(in the rows, 128 means zero)
Here are made-up nodes, facts about them, and rows of numbers that follow some of those facts. Name the node behind each unnamed row.

Some facts about the nodes:
Q130 (pline Q976) (gekis c) (drodrar i)
Q597 (pline Q470) (gekis c) (drodrar l)
Q233 (pline Q896) (gekis c) (drodrar f)
Q395 (pline Q759) (gekis b) (drodrar l)
Q610 (pline Q430) (gekis e) (drodrar k)
Q631 (pline Q125) (gekis e) (drodrar f)
Q782 (drodrar j)
Q884 (pline Q504) (gekis c) (drodrar g)
Q430 (pline Q125) (drodrar h)
Q410 (pline Q934) (gekis e) (drodrar h)
Q187 (pline Q547) (gekis d) (drodrar i)
Q650 (pline Q470) (grotir Q466) (gekis e) (drodrar k)
Q896 (pline Q504) (drodrar f)
Q805 (pline Q618) (gekis b) (drodrar g)
Q341 (drodrar k)
Q444 (pline Q504) (grotir Q782) (gekis b) (drodrar f)
Q974 (drodrar i)
Q191 (pline Q419) (grotir Q470) (gekis e) (drodrar k)
Q586 (pline Q782) (gekis c) (drodrar i)
Q934 (pline Q618) (drodrar l)
Q722 (pline Q508) (grotir Q385) (gekis c) (drodrar i)
Q976 (pline Q974) (drodrar g)
Q718 (pline Q430) (gekis a) (drodrar f)
Q539 (pline Q976) (grotir Q75) (gekis a) (drodrar f)
Q349 (pline Q782) (grotir Q341) (gekis e) (drodrar l)
Q606 (pline Q504) (grotir Q974) (gekis d) (drodrar j)
Q91 (pline Q644) (gekis e) (drodrar g)
Q385 (pline Q974) (gekis b) (drodrar f)
Q890 (pline Q703) (gekis d) (drodrar k)
Q963 (pline Q759) (gekis c) (drodrar g)
Q744 (pline Q934) (grotir Q75) (gekis a) (drodrar f)
Q807 (pline Q976) (grotir Q631) (gekis b) (drodrar f)
Q932 (pline Q341) (drodrar g)
Q418 (drodrar k)
Q105 (pline Q659) (gekis a) (drodrar l)
Q725 (pline Q976) (gekis e) (drodrar h)
Q504 (drodrar i)
Q618 (drodrar f)
Q871 (pline Q782) (gekis b) (drodrar i)
Q125 (drodrar l)
Q901 (pline Q419) (gekis d) (drodrar g)
Q664 (pline Q759) (gekis a) (drodrar f)
Q547 (pline Q341) (drodrar j)
Q36 (pline Q547) (gekis b) (drodrar f)
Q919 (pline Q374) (grotir Q385) (gekis c) (drodrar f)
Q509 (pline Q782) (grotir Q233) (gekis d) (drodrar h)
Q841 (pline Q976) (gekis d) (drodrar l)
Q524 (pline Q782) (grotir Q932) (gekis a) (drodrar j)
Q959 (pline Q418) (gekis d) (drodrar f)
Q478 (pline Q419) (grotir Q896) (gekis a) (drodrar f)
Q374 (drodrar k)
Q644 (pline Q618) (drodrar f)
Q536 (pline Q418) (gekis e) (drodrar h)
Q517 (pline Q932) (gekis a) (drodrar k)
Q727 (pline Q547) (gekis c) (drodrar g)
Q703 (pline Q782) (drodrar f)
Q508 (drodrar l)
Q466 (pline Q703) (gekis a) (drodrar j)
Q763 (pline Q659) (gekis b) (drodrar f)
Q296 (pline Q508) (gekis a) (drodrar g)
Q580 (pline Q547) (gekis a) (drodrar k)
Q205 (pline Q644) (gekis a) (drodrar h)
Q659 (pline Q974) (drodrar j)
Q413 (pline Q470) (gekis a) (drodrar g)
Q60 (pline Q759) (grotir Q504) (gekis e) (drodrar h)
Q177 (pline Q504) (gekis a) (drodrar f)
Q470 (pline Q504) (drodrar i)
Q888 (pline Q618) (gekis c) (drodrar h)
Q313 (pline Q418) (grotir Q341) (gekis a) (drodrar f)
Q873 (pline Q418) (gekis b) (drodrar j)
Q433 (pline Q618) (grotir Q94) (gekis a) (drodrar h)
Q203 (pline Q508) (gekis d) (drodrar j)
Q419 (pline Q782) (drodrar i)
Q407 (pline Q430) (grotir Q374) (gekis d) (drodrar g)
Q75 (pline Q644) (gekis d) (drodrar g)
Q815 (pline Q430) (gekis b) (drodrar g)
Q140 (pline Q341) (gekis b) (drodrar g)
Q759 (drodrar l)
Q94 (pline Q341) (gekis e) (drodrar f)

Some nodes and their rows:
Q959: [120 116 128 123 146 129 153 125 124 165  78 118 126 159 117  64 149 141
 115 115 104 142 166  56  76 102 157 139 155 159 156 140]
Q650: [ 80 123 102 170 135 145  95  94 111 112  89  86 111 106 133 210 112 102
 134 145 102 146 106 126 125 149 118 174  85 149 137 163]
Q94: [104 111 129 150 129 116 104 115 129 144 108 126 144 113  99 202 119 120
 149 129 141 127  67 102 128 142 132 169  71 122 167 162]
Q395: [157 131 144 168  97 128  86  75 139 137 144 164 146 157 121 111 137 100
  98 191 143 131 153 138 129 145  88  96 147 126 144 121]
Q759: [139 137 152 140 188 129 123 124  84 152 141 138 155 138 127 145 135 133
 130 158 124 125 143 149 125 155 122  97 138 123 136 126]
Q610: [101 128 112 153 147 106 145 103 148 119 122 120  92  93 105 193 106 161
 133 165 133 162  71  55 159 156 132 123  76 153 174 161]
Q884: [100 147 126 155 138 180  94 166 107 107 143 151 115  87 131 124 132 130
 129 115  81 144 179 141 122 106 112 153  85 150  77 108]
Q536: [109 113 111 167 148  91 101 114 130 151  75 128 123 123 138 205 124 138
 136 131 124 116 106  42 123 134 131 173  90 132 171 140]
Q466: [142 154 111 118 129  97 128 182 167 121 140 104 109 158 146 139 104 118
 135  91 138  83 109 160 150  94 142  89 169 120 120 143]
Q782: [131 128 135 130 142 123 136 132 111 162 130 130 127 166 137 156 118 146
 142 107 102 144 119 154 144 134 134 112 149 112 113 110]
Q349: [101 132 124 165 127 105  96 113 153 137 104 108 113 159 119 242 117 133
 149 110 114 135  89  98 152 139 144 144  99 130 155 140]
Q805: [149 110 135 119  40 111 106  63 154 100 127 161 133 152 129 106 145 117
  93 157 130 124 134 141 149 145  82 130 130 134 126  93]
Q841: [129 125 138  99 130 163 153  93 140 128 128  89 122 143 106  97 167 121
 128 123 163 172 179  74  75 120 199 145 154 116 135 133]
Q901: [115 132 147 122 118 144 143 129 153 153 113 100 113 209  94 107 137 137
 135  87  89 160 143 126 107 105 178 109 171 156 135 139]
Q580: [140 123 114 106 121 108 144 189 143 129 140 128 154  95 114  80 103  90
 145 104 176  74  75 174 116  98 124 124 131 108 146 176]
Q407: [115 124 130 112 145 138 195 118 140 138 126 112 100 128  84  49 128 162
 116 150 118 186 133  78 107 124 160  92 143 178 159 157]
Q718: [140 147  95 108 144  94 176 172 154 100 156 114  88  78 133  85  95 144
 119 154 167 107 103 116 153 114 125  70 141 144 145 167]
Q36: [154  97 132 148  43 130 114  85 160 154 132 180 156 139  99  69 117  92
 118 146 150 137  93 156 120 122  82 140 117  97 129 125]
Q919: [118 148 142 149 142 160 102 175 122 123 146 170 127 100 124 125 142 147
 132 110 100 130 168 110 130 106 125 139  90 141  95  98]

Rows to name:
No name comes twice in this set of rows, the named rows included.
[150 127 127 156  50 120  99  77 174 145 132 156 115 187 125 124 120 116
 106 140 119 151 130 141 151 122  96 106 155 113 120 103]  Q871
[135 102 140 117 132 136 152 134 103 174 131 152 170 118 108 103 114 124
 149 110 131 139  81 176 116 139 117 143 113  98 127 135]  Q547
[116 129 148 142 112 170 114 186 129 139 152 186 158  87  86  95 126 126
 152  88 111 132 125 145 113  97 119 159  64 124 100 120]  Q727
[144 133  96 118 154  79 136 183 139 130 110 120 122 108 166  92 114 120
 120 119 154  63 133  95 120  90 126 119 159 122 147 148]  Q313
[118 164 160 163 170 167  84 175 114 118 162 171 144 104 114 137 147 137
 131 134 107 118 185 117 123 118 124 117  91 151 107 113]  Q963
[121 124 143 122 148 142 149 118 124 146 103 110 133 159 101  76 150 130
 120 125 109 150 162  93  81 115 162 118 156 165 154 146]  Q203
[125 139  94 121 143 124 132 165 126 101 129  89 115 101 158 100 107  94
 118 131 145  86 129 174 123 106 116 119 150 134 118 159]  Q177
[108 136 141 177 171 114  83 108 117 134 118 120 142 127 111 229 133 119
 138 164 139 117 107  95 132 162 133 130  90 143 182 158]  Q60
[156 109 114 155  75 101 105  73 151 150 105 172 124 151 147  86 127 119
  93 158 130 128 148  84 127 115  80 139 139 113 136 103]  Q873
[136 113 123 132 165 105 141 126  93 170 100 147 138 132 157 115 125 151
 129 121 107 123 138  95 119 125 121 135 143 115 131 108]  Q418
[102 135 126 167 126 111  93 115 159 141 108 107 109 174 115 246 116 137
 154 102 109 139  84 103 161 138 149 139 107 131 149 143]  Q191
[154 145 104  93 138 122 140 153 154  94 158  98 115  93 156 125 132 104
 135 123 211  93 141 113 123 108 165 125 154  81 126 139]  Q539
[143 146 111 119 154  98 135 177 135 117 136 115 127 111 151 109 116 112
 122 131 164  70 125 138 126 110 129 102 156 127 144 156]  Q296
[154 144 108  96 144 117 140 159 145 104 152  97 119  97 153 123 130 109
 130 129 202  89 135 118 123 106 152 119 158  93 125 145]  Q105
[118 112 160  72  96 135 159 112 129  98  98 106 140 159  99  79 170 139
 114 117 106 126 144 125 101 140 157 139 140 190 151 124]  Q75

The same nodes again, as new rows of numbers:
Some rows with their names:
Q580: [166  96 102 132 143 123 160 135 102  78 106 146 128 155 133 139 122 204
 159  97 116 106 115 132  95 135  67 128 142 119 115 135 163 158 116 157
 119 124 105 142 133 102 135]
Q313: [145 115  99 111 123 131 196 145 131 100 117 164 144 147 142 118 155 183
 153 102  78 113 115 146 111 139  76 151 120 120 142 123 137 112 135 153
 122  91 134 118 141 117 148]
Q873: [112 149 149 128 119 154 140 154 152 122  97  92 156 172 195 102 169 155
 138 135 109 175  69 149 136 151 109 145  88 143 156 160 120  86 134 188
 121 124 123 121 130 131 103]
Q385: [127 165 174 140 131 144  93 144 126 126  98 102 146 162 208 131 121 162
 129 126 122 180  73 132 137 125  92 113  99 130 130 160 115  88 137 178
 136 136 123 125 144 141 103]
Q444: [112 172 167 112 132 164 101 146 131 110  87  95 129 143 182 122 138 145
 120 138 125 172  66 127 121 119 114 144 102 117 146 148 122  77 114 190
 137 141  87 140 149 109  90]
Q233: [138 177 157 103  86 167 112 113 185 119  93 132 109 113 128 130  76 170
 161 170 100 120 112 108 145 153 112 142 133 121 133 119  78 124 115 145
 135 103  75 173 114 130 115]
Q919: [151 168 153 116  90 152 120 110 186 131  92 130 121 130 139 130  84 176
 169 160  99 118 113 120 157 167 107 125 126 134 126 124  71 137 130 138
 124  98  89 164  99 149 112]
Q890: [147 139 131 102 165 148 108 115 155  83  93 117 127 105 105 124 155 132
 150 127  56 131 140 137 151 130 113  80 116 151  90 179 128 120 120 184
 164 115 135 132 111 161  84]
Q536: [ 78 109 118  86  94 148 171 177 187 133 140 121 144 111 148 156 172 182
 165 163  92 146  86 139 156 146 127  88  94 124 129  94 163 136 128 172
 141 124 115  98  95 133 118]
Q349: [105 132 111  73 119 118 130 159 193 126 122 122 137  99 131 176 140 169
 131 146  99 150  83 152 147 113 125  62  97 127 101  94 180 157 136 162
 154 130  84 120  95 138  99]
Q470: [ 77 186 145  79 141 173  61 174 101  99 140 170 164  59  97 137 149 118
 134 140 175 169 122  86 108 144 135 164 199 141 192  79 135  76  63 158
 158 105 112 167  92 136 102]
Q976: [102 181 167 139 142 131  32 170  87 136 166 186 195 101 155 157  94 156
 150 120 168 189 136  89 134 154  86  97 192 167 157 101 129  94 113 139
 170  99 191 136  87 200 137]
Q430: [ 87 128 122  72 166 123  60 192  50 130 117 141 216  55 149  92 157 153
 152 104 168 132 136 104 162 140 132 133 168 159 177  77  72 124  62 131
 110  75 109 153  57 229  85]
Q419: [124 189 105  87 162 101  58 158 152 113 122 166 199  93  92 136 152 111
 109 105 164 185 129 147 121 147 126 118 178 197 160  93 163 122 114 134
 154  86 132 173  57 189  92]
Q896: [ 83 180 143  85 142 166  67 172 105 104 142 170 169  66 103 137 154 120
 138 135 177 171 125  91 112 150 131 157 196 149 186  79 136  80  72 155
 152 103 119 162  84 144  99]
Q759: [157 147 163 118 147 133  89 149 125 130 156 158 188  88 125 206 173 112
 137 105 194 140 137 121 132 184 106 129 200 155 142  73  73  80  90 142
 109 103 156 136  52 148  37]
Q418: [ 80 150 117 109 120 151 132 186 140 127 153 163 210 113 119  98 204 133
 166 132 151 178 129 125 133 204 127 161 169 188 210  95 132  87 100 155
 132  76 179 132  57 179 127]
Q974: [104 175 158 128 143 134  48 170  95 132 160 182 195  99 144 156 117 148
 150 120 171 183 137  97 133 161  96 109 191 170 165  98 129  94 104 140
 156  97 177 140  77 193 123]
Q782: [124 187 108  89 162 101  58 157 152 111 121 165 198  94  92 136 155 110
 110 103 164 187 128 148 122 149 126 118 178 195 160  92 161 122 114 138
 154  86 132 174  55 188  91]

Which node is each row?
No name comes twice in this set of rows, the named rows included.
[ 74 130 135  69 107 162 130 169 164 119 131 125 115  83 135 175 138 172
 145 166 106 144  80 115 139 110 130  88 110  95 118  86 168 129 107 175
 157 140  75 117 116 107 105]  Q650
[149 178 170 134  87 149  93 112 174 139 106 140 125 133 159 142  43 191
 168 160  93 131 118 107 159 156  87 107 130 129 115 131  72 130 141 136
 145  99 117 159 114 162 138]  Q130
[ 90 129 145 101 107 137 115 167 157 139 147 132 135 104 169 188 108 195
 153 155 102 153  91 120 154 115 100  50 105 111  98  97 161 139 134 163
 162 137 122 101 114 147 126]  Q725
[ 86 108 122  71 117 135 135 174 148 135 125 114 141  89 158 162 145 190
 154 148 102 129  89 129 165 115 127  70  97 109 108  87 142 154 113 162
 134 129  81 110  99 149  97]  Q631
[ 82  97 119  62 124 130 128 179 133 137 121 109 148  79 164 152 142 193
 157 144  99 120  87 128 170 106 130  71  92 105 109  84 128 159 106 160
 128 125  75 110  97 163  96]  Q610
[161 127 124 122 136 121 149 135 107 104 124 174 137 137 155 152 110 192
 143  93  89 116 119 131 111 117  58 122 133 108 117 124 130 115 136 145
 134 102 135 122 152 124 144]  Q105
[122 119 132 114 142 176 149 129 150  92 108 115 133 119 118 100 184 144
 181 144  49 126 138 127 158 161 114 104 110 148 116 179 117 104 113 194
 153 110 161 113 108 157 104]  Q959
[115 117 117 146 155 136  72 170  89  84 130 131 177 126 106 135 145 166
 178 125 217 165 130 102 109 194 112 123 206 188 168 115 177 164  68 158
 128 134 124 171  43 154 105]  Q547
[108 160 136 111 141 139  93 169 115 124 145 164 191  98 120 142 173 129
 151 118 174 164 131 116 131 180 119 135 186 171 173  89 116  95  95 146
 130  96 149 142  60 171  90]  Q508
[127 109 136  91 169 157 104 133  98  91  89 102 137  85 135  99 155 155
 172 126  57 101 139 114 176 124 119  87 109 131  97 170  79 125  90 180
 140 110 122 123 110 188  81]  Q407
[136 171 145 117 144 125 100 138 160 117  76  95 149 159 179 122 141 142
 106 117 118 180  68 163 129 118 110 119  93 148 127 156 138 104 142 176
 135 131  96 144 134 137  86]  Q871
[161 181 138 104 100 129 107 103 212 126  81 128 125 129 123 128  78 164
 145 151  93 128 112 143 151 151 111 119 122 147 118 126  94 149 141 135
 135  93  84 180  97 157 114]  Q586
[ 92 144 127  88 159 128  69 183  72 124 127 152 205  71 138 109 159 146
 154 109 172 146 135 105 150 151 128 133 176 164 176  84  95 116  72 136
 119  85 120 151  59 205  88]  Q125

Now the same nodes, written a new way:
Named rows:
Q934: [114 131 100 122 125 124 128 124  90 126 129 119 100 105 100  84 125 126
 130 138 143 122 144 152 123 107]
Q890: [118 135 136  94  64 131 124  83 154 129  96 111 141 187 109  98 158 109
 109  54 123 210 116 120  92 171]
Q140: [123  71 138 185 127 117  80 131 176 148  79 115 161 111  98 139 153 121
 153 154 103 104 143 153 133 116]
Q419: [136 144 124 110 126  96 128 125 122 161 130 112 108 139 125  99 158 126
 157 109 118 136  94 131 110 130]
Q597: [ 87 147 139 138 110 122 180  78  58 137 111 126 137 153 165 164 121 123
 175 150 112 101 131 164 192  98]
Q187: [ 96 148 106 136  69 147  92  79 160 110  65 122 132 175  94 165 112 112
 105 104 141 209 153 111  84 116]
Q659: [153 120 109 111 134 109 143 116 143 127 127 131  87 106 122 133 116 151
 166 149 144 139 137 135 114 137]
Q871: [140  63 156 158 127 113  97 139 171 160 100 106 166 123 109 106 178 119
 162 118  89 109 114 158 136 148]
Q725: [168  77 174 106 187 139 121 169  85 100 127 146  86 128 160 165 124 183
 159 147 125 147 144  91  87 190]
Q418: [125 134 116 129 114  98 132 101 116 143 155 126 130  98 125 109 130 142
 139 150 150 135 133 114 121 114]
Q374: [121 136 107 122 129 104 133 116 117 151 143 127 107 112 118 120 134 133
 138 141 149 138 130 135 122 118]
Q410: [109 102 159 113 181 156 104 179  13 106 129 132 109 121 124  98 146 144
 104 135 130 120 155 104  92 151]
Q478: [186 194 131 116 130 138 137 185 183 134 150 113 153 140 153 104 129 110
  97  71 115 101  64 106 133 122]
Q959: [ 97 120 132 119  51 131 133  53 148 103 128 132 168 138 109 108 123 135
  91 102 155 203 156  94 106 161]
Q976: [163 119 114 114 135 112 144 113 144 120 126 132  81 108 126 138 110 154
 173 148 140 145 133 139 113 143]
Q547: [124 160  99 146 128 114 101 125 131 146 102 122 108 127 110 153 120 126
 151 150 137 134 130 125 103  85]
Q888: [ 98 141 144 130 109 121 185  92  69 110 102 156 117 143 149  95 138 105
 130 166 105  95 157 163 151  81]
Q722: [103 141 148 137 111 108 189  81 104 126 118 169 137 149 167 121 144 111
 133 174 114 116 144 146 151  87]
Q466: [187 191 134 115 124 137 137 179 180 135 151 117 151 136 158 106 126 113
  96  76 119 103  67 106 132 122]

Rows to name:
No name comes twice in this set of rows, the named rows included.
[141 125 112 114 136 109 139 118 134 134 131 129  91 110 121 126 124 144
 160 144 143 143 132 134 118 129]  Q974
[134 143 117 114 129 101 128 123 118 157 136 119 110 129 123 107 147 127
 156 123 130 138 107 132 114 126]  Q782
[ 80 121 112 111  73 150 127  65 122 120 108 108 145 151  97 148 117 128
 115  78 153 200 136 131 134 166]  Q606
[102  40 130 135 137 108  73 127 195 134 154 120 147 134  98 137 144 110
 133 137  87  89 158 168 153 147]  Q815
[143  99 126  96  82 146 143  69 175  77  87 138 105 146 113 144  95 149
 133  98 142 214 164 125  98 189]  Q841
[161 122 160 121 115 112 202  86 133  93  92 170  91 151 173 142 114 135
 173 178 100 118 162 161 142 120]  Q130
[129  88 140 193 128 125  61 136 181 149  56 112 160 118  95 165 141 117
 162 155  99 106 141 150 123 101]  Q36
[119  57 136 164 127 134  97 135 139 129  98 111 151  94  89  88 152 117
 139 146 105  96 155 172 146 138]  Q805
[113 127  92 126 150 115 142 120 119 159 142 145 103 111 121 120 141 124
 128 147 154 146 111 140 122 121]  Q759
[174 187 125 121 128 143 138 178 180 127 157 118 148 129 150 111 119 117
  86  89 124 100  79 108 141 120]  Q524
[156 169  94 136 151 161 156 172 178 126 166 155 144 102 145 130 111 110
  59 117 157 112  83 116 150 117]  Q664
[118  98 183 129 160 125 109 152  56 122 159 141 150 118 159 128 147 167
 124 154 137 141 141  59  92 154]  Q536

